Here is a tiny trained network, its code and every weight. The questions are about switching its units off for an input and a target symbol, where a switched-off unit gives its printed mean instead of its output.

import numpy as np


def w(rows, s, z=0):
    codes = np.array(rows[::2]) - 128.0
    scale = np.full(codes.shape[1], s)
    scale[-1] = z or s
    return codes * scale


def f(y):
    return y / 2 * (1 + np.tanh(0.7978845608 * (y + 0.044715 * y**3)))


def softmax(a):
    e = np.exp(a - a.max(-1, keepdims=True))
    return e / e.sum(-1, keepdims=True)


def log_softmax(a):
    a = a - a.max(-1, keepdims=True)
    return a - np.log(np.exp(a).sum(-1, keepdims=True))


def net(x, mask):
    ids = ['ΞΠαηθσφ'.index(c) for c in x.split()]
    T = len(ids)
    res = E[ids] + P[:T]
    u = 0
    for l in range(2):
        r = res
        for j in range(2):
            rows = slice(2 * j, 2 * j + 2)
            q, k, v = (r @ M[l][rows].T for M in (Q, K, V))
            z = softmax(np.where(np.tri(T) > 0, q @ k.T / 2**0.5, -1e9)) @ v
            o = O[l][rows]
            res = res + np.where(mask[u + j], z, o[:, -1]) @ o[:, :-1]
        u += 2
        y = f(res @ A[l][:, :-1].T + A[l][:, -1])
        res = res + np.where(mask[u : u + 8], y, B[l][:, -1]) @ B[l][:, :-1]
        u += 8
    return log_softmax(res[-1] @ U[:, :-1].T + U[:, -1])


Q, K, V, O, A, B = {}, {}, {}, {}, {}, {}
E = w([
[176,168,146,118,122,109,161,234,126,79,102,70],'Ξ',
[176,65,142,142,133,136,194,171,98,154,247,153],'Π',
[182,93,161,117,123,94,92,68,115,98,158,62],'α',
[51,191,218,117,157,85,107,132,133,162,141,180],'η',
[63,129,164,83,110,234,110,53,149,120,83,175],'θ',
[144,136,103,129,141,195,82,213,4,101,130,159],'σ',
[156,73,173,176,182,109,226,130,140,87,83,106],'φ',
],0.011)
P = w([
[191,155,81,203,99,103,99,126,121,174,70,132],'0',
[99,97,172,184,107,184,161,134,84,103,160,54],'1',
[175,92,158,186,142,135,83,162,146,175,65,135],'2',
[100,118,175,132,124,156,159,130,78,71,161,93],'3',
[173,86,174,154,145,129,69,152,149,181,80,162],'4',
[99,125,165,76,159,125,168,118,80,57,170,111],'5',
[160,88,179,127,144,116,87,153,155,186,72,195],'6',
[104,135,172,18,201,111,158,119,78,38,183,122],'7',
[139,104,198,119,134,120,79,144,172,173,84,213],'8',
[86,142,168,2,199,105,170,105,77,36,195,148],'9',
],0.0097)
Q[0] = w([
[146,125,193,116,161,111,133,154,88,104,152,115],'L0H1',
[96,133,176,38,181,143,170,112,68,23,176,95],'L0H1',
[105,130,142,95,138,138,156,136,90,86,156,113],'L0H2',
[85,174,9,117,102,97,146,105,135,118,158,114],'L0H2',
],0.013)
K[0] = w([
[104,136,178,70,142,115,122,139,155,139,140,149],'L0H1',
[52,142,160,66,126,135,114,102,166,143,113,172],'L0H1',
[86,156,132,109,119,128,114,111,157,151,120,149],'L0H2',
[158,126,112,247,78,141,92,143,150,186,98,111],'L0H2',
],0.015)
V[0] = w([
[26,240,157,191,140,169,79,114,98,190,91,189],'L0H1',
[90,178,207,194,183,3,91,188,78,178,185,102],'L0H1',
[84,170,120,128,104,68,93,174,128,229,238,206],'L0H2',
[205,130,56,48,45,214,22,154,40,116,168,78],'L0H2',
],0.0047)
O[0] = w([
[88,143,2,115,122,96,132,114,147,162,126,132,162],'L0H1',
[115,192,117,212,190,88,94,94,128,140,192,154,175],'L0H1',
[224,147,111,80,150,198,106,129,177,164,126,110,2],'L0H2',
[149,146,167,94,78,83,174,113,33,224,100,132,149],'L0H2',
],0.007,0.0028)
A[0] = w([
[170,166,71,138,154,100,157,173,127,63,145,88,174],'L0N1',
[196,150,80,139,170,135,75,117,144,241,62,193,176],'L0N2',
[150,88,130,139,140,187,67,147,157,109,77,147,212],'L0N3',
[95,122,181,103,144,130,142,128,112,73,200,100,111],'L0N4',
[153,101,130,168,100,151,77,184,206,89,117,147,86],'L0N5',
[115,84,167,161,162,138,148,81,94,130,233,109,51],'L0N6',
[155,115,215,159,111,149,180,135,130,87,182,58,1],'L0N7',
[254,95,151,179,176,99,99,138,165,160,86,168,157],'L0N8',
],0.0064,0.0045)
B[0] = w([
[105,163,164,137,142,74,161,191,159,99,170,92,204],'L0N1',
[233,129,249,122,105,113,138,128,231,132,144,141,191],'L0N2',
[79,134,201,169,127,85,117,133,181,146,217,167,212],'L0N3',
[171,133,148,122,138,144,178,82,85,56,122,152,234],'L0N4',
[107,139,57,202,188,135,95,123,141,140,146,128,121],'L0N5',
[178,108,75,181,152,108,119,80,100,133,99,197,172],'L0N6',
[254,159,214,146,113,167,147,119,159,109,86,170,153],'L0N7',
[77,123,203,113,99,111,105,149,159,201,204,111,252],'L0N8',
],0.0066,0.0035)
Q[1] = w([
[95,123,200,116,132,138,156,128,80,73,192,131],'L1H1',
[115,153,235,148,129,91,107,118,121,154,160,174],'L1H1',
[141,101,245,146,113,81,138,115,114,100,170,146],'L1H2',
[113,118,198,143,113,104,109,142,157,166,147,156],'L1H2',
],0.011)
K[1] = w([
[55,160,124,43,160,172,134,64,147,105,127,214],'L1H1',
[143,143,98,2,184,87,165,112,92,8,180,146],'L1H1',
[159,130,111,46,175,85,161,97,109,55,192,124],'L1H2',
[84,149,111,13,179,155,154,123,108,59,123,180],'L1H2',
],0.0078)
V[1] = w([
[107,193,160,111,106,96,62,31,143,93,63,15],'L1H1',
[123,190,127,124,140,110,163,254,106,95,74,126],'L1H1',
[89,72,145,146,141,125,170,63,199,143,83,149],'L1H2',
[39,161,135,117,129,251,60,89,94,136,107,196],'L1H2',
],0.0054)
O[1] = w([
[78,77,164,184,63,33,64,144,182,119,90,176,152],'L1H1',
[114,178,89,218,208,161,85,73,91,196,89,76,144],'L1H1',
[109,130,149,146,149,151,123,117,86,1,165,180,86],'L1H2',
[235,157,82,137,110,81,130,136,137,93,91,183,3],'L1H2',
],0.0072,0.0039)
A[1] = w([
[126,88,158,103,119,185,169,108,85,79,95,113,87],'L1N1',
[254,182,139,112,103,120,165,85,112,170,74,135,190],'L1N2',
[102,118,144,170,91,86,82,135,144,204,92,125,78],'L1N3',
[97,135,154,163,179,129,166,103,65,125,48,113,9],'L1N4',
[133,88,134,70,79,82,50,137,119,149,121,117,252],'L1N5',
[242,134,122,150,82,60,114,119,136,79,51,217,48],'L1N6',
[74,128,101,124,157,74,146,213,209,135,127,81,106],'L1N7',
[157,133,155,179,181,131,133,93,177,89,124,167,33],'L1N8',
],0.0077,0.0024)
B[1] = w([
[195,91,67,106,97,111,76,204,177,190,85,168,222],'L1N1',
[122,171,105,185,235,139,219,125,156,75,46,212,182],'L1N2',
[142,62,19,53,101,148,130,147,81,161,91,148,254],'L1N3',
[198,150,110,89,54,155,22,144,172,177,189,80,178],'L1N4',
[118,113,97,136,174,121,197,180,180,75,91,145,222],'L1N5',
[175,211,242,103,89,157,65,2,30,153,102,119,176],'L1N6',
[158,113,86,133,114,136,61,46,57,133,110,199,183],'L1N7',
[170,125,20,136,123,133,67,130,149,127,159,139,178],'L1N8',
],0.0061,0.0054)
U = w([
[158,87,52,89,128,178,68,79,11,222,127,97,95],'Ξ',
[148,223,255,111,140,163,187,171,203,144,181,30,74],'Π',
[80,19,147,82,52,91,196,215,136,83,109,150,219],'α',
[231,124,45,147,134,134,40,187,237,129,157,163,40],'η',
[177,153,182,141,95,107,107,52,56,98,101,180,58],'θ',
[167,133,68,173,220,162,207,148,133,145,43,175,109],'σ',
[19,154,95,254,220,98,160,64,67,50,194,141,253],'φ',
],0.0037,0.0028)

Each question gives the input, a string of symbols that net reads in full, and the target symbol t.
The units are the heads (2 rows each of Q, K, V and O) and the neurons (one row each of A and B). Each row of codes is followed by its name. A weight is (code - 128) times the scale printed after its matrix; where a second scale follows, it is the last column's (O, A, B and U).
mask holds one flag per unit, layer by layer, with each layer's heads first. A switched-off unit (its flag False) gives its mean, the last column of its rows in O or B, instead of its output. The means were averaged over made-up inputs and are rounded, as every weight is.
A unit's drop is (log p(t) with every unit on - log p(t) with that unit switched off) / (log p(t) with every unit on - log p(t) with every unit switched off).
The circuit of an input: a set's keep is (log p(t) with only the set's units on - log p(t) with every unit switched off) / (log p(t) with every unit on - log p(t) with every unit switched off). Starting from the 12 units with the biggest drops (on a tie, the unit counted first), units are removed one at a time, each time the one whose removal leaves the highest keep (on an exact tie, the one counted first), for as long as the keep stays at least 0.8.
circuit, biggest first: the units of the circuit, biggest drop first
most important unit: the unit with the biggest drop
top k neurons: the k neurons with the biggest drops, biggest first
k most important neurons of layer l: the k neurons of layer l with the biggest drops, biggest first
heads that matter: for each layer, one digit per head in row order, 1 if its drop is at least 0.15 and else 0, layers parted by /
input Ξ σ α α φ θ, target α: top neuron => (L1N1)
input φ α α Π Π, target Π: top 2 neurons => (L0N8; L1N3)
input σ σ Π, target σ: circuit, biggest first => (L1N2; L1H2; L0H2; L1H1)
input η Π θ α θ Π σ α α, target α: top 2 neurons => (L1N5; L1N3)
input φ φ η α α σ α θ φ α, target α: heads that matter => 10 / 10
input Ξ α Ξ η α φ η η φ, target η: circuit, biggest first => (L0H2; L1N8; L1H2)
input σ Ξ φ θ Π, target θ: heads that matter => 00 / 01
input θ φ α θ φ, target θ: circuit, biggest first => (L1H2; L1N6)
input Ξ α φ φ η, target φ: circuit, biggest first => (L0H2; L1H2; L1N1)
input α α σ α Ξ θ σ, target θ: circuit, biggest first => (L1H2; L1N6; L0N2)
input φ Π Ξ α α α, target θ: heads that matter => 10 / 10
input Ξ σ σ σ σ, target σ: circuit, biggest first => (L1N2; L1H2; L0H2; L0N2)
input α Ξ Ξ σ, target Ξ: top 2 neurons => (L1N4; L0N2)
input η α α φ θ, target φ: circuit, biggest first => (L0H2; L0N3; L1H2; L1N1)
input Ξ η Ξ σ η α φ α σ Π, target φ: most important unit => L0H1
input Ξ η α σ φ η η σ σ, target σ: circuit, biggest first => (L1N2; L1H2; L0H2; L1H1)
input θ σ η, target σ: 2 most important neurons of layer 1 => (L1N2; L1N3)
input Ξ θ α Ξ η φ σ η θ, target η: top 4 neurons => (L1N8; L0N3; L0N2; L0N5)
input Ξ φ Π Π, target σ: heads that matter => 10 / 10
input Ξ Ξ Ξ σ Ξ θ η, target θ: most important unit => L1H2
input Ξ θ Ξ, target θ: 2 most important neurons of layer 1 => (L1N6; L1N7)
input α θ σ, target θ: top 2 neurons => (L1N6; L0N2)
input η η Ξ Π α Ξ α Ξ, target φ: 2 most important neurons of layer 0 => (L0N1; L0N2)
input α Π Ξ η φ, target η: top 2 neurons => (L1N8; L0N8)
input θ Π σ Ξ Π, target Ξ: top 2 neurons => (L1N3; L0N1)
input Ξ η σ Ξ Ξ, target Ξ: 2 most important neurons of layer 1 => (L1N3; L1N7)
input α η α, target η: most important unit => L0H2
input η Π θ α α Ξ Ξ, target Ξ: top 3 neurons => (L1N3; L0N1; L1N7)
input η σ σ α α σ φ Ξ Π, target Ξ: top 2 neurons => (L0N1; L1N3)
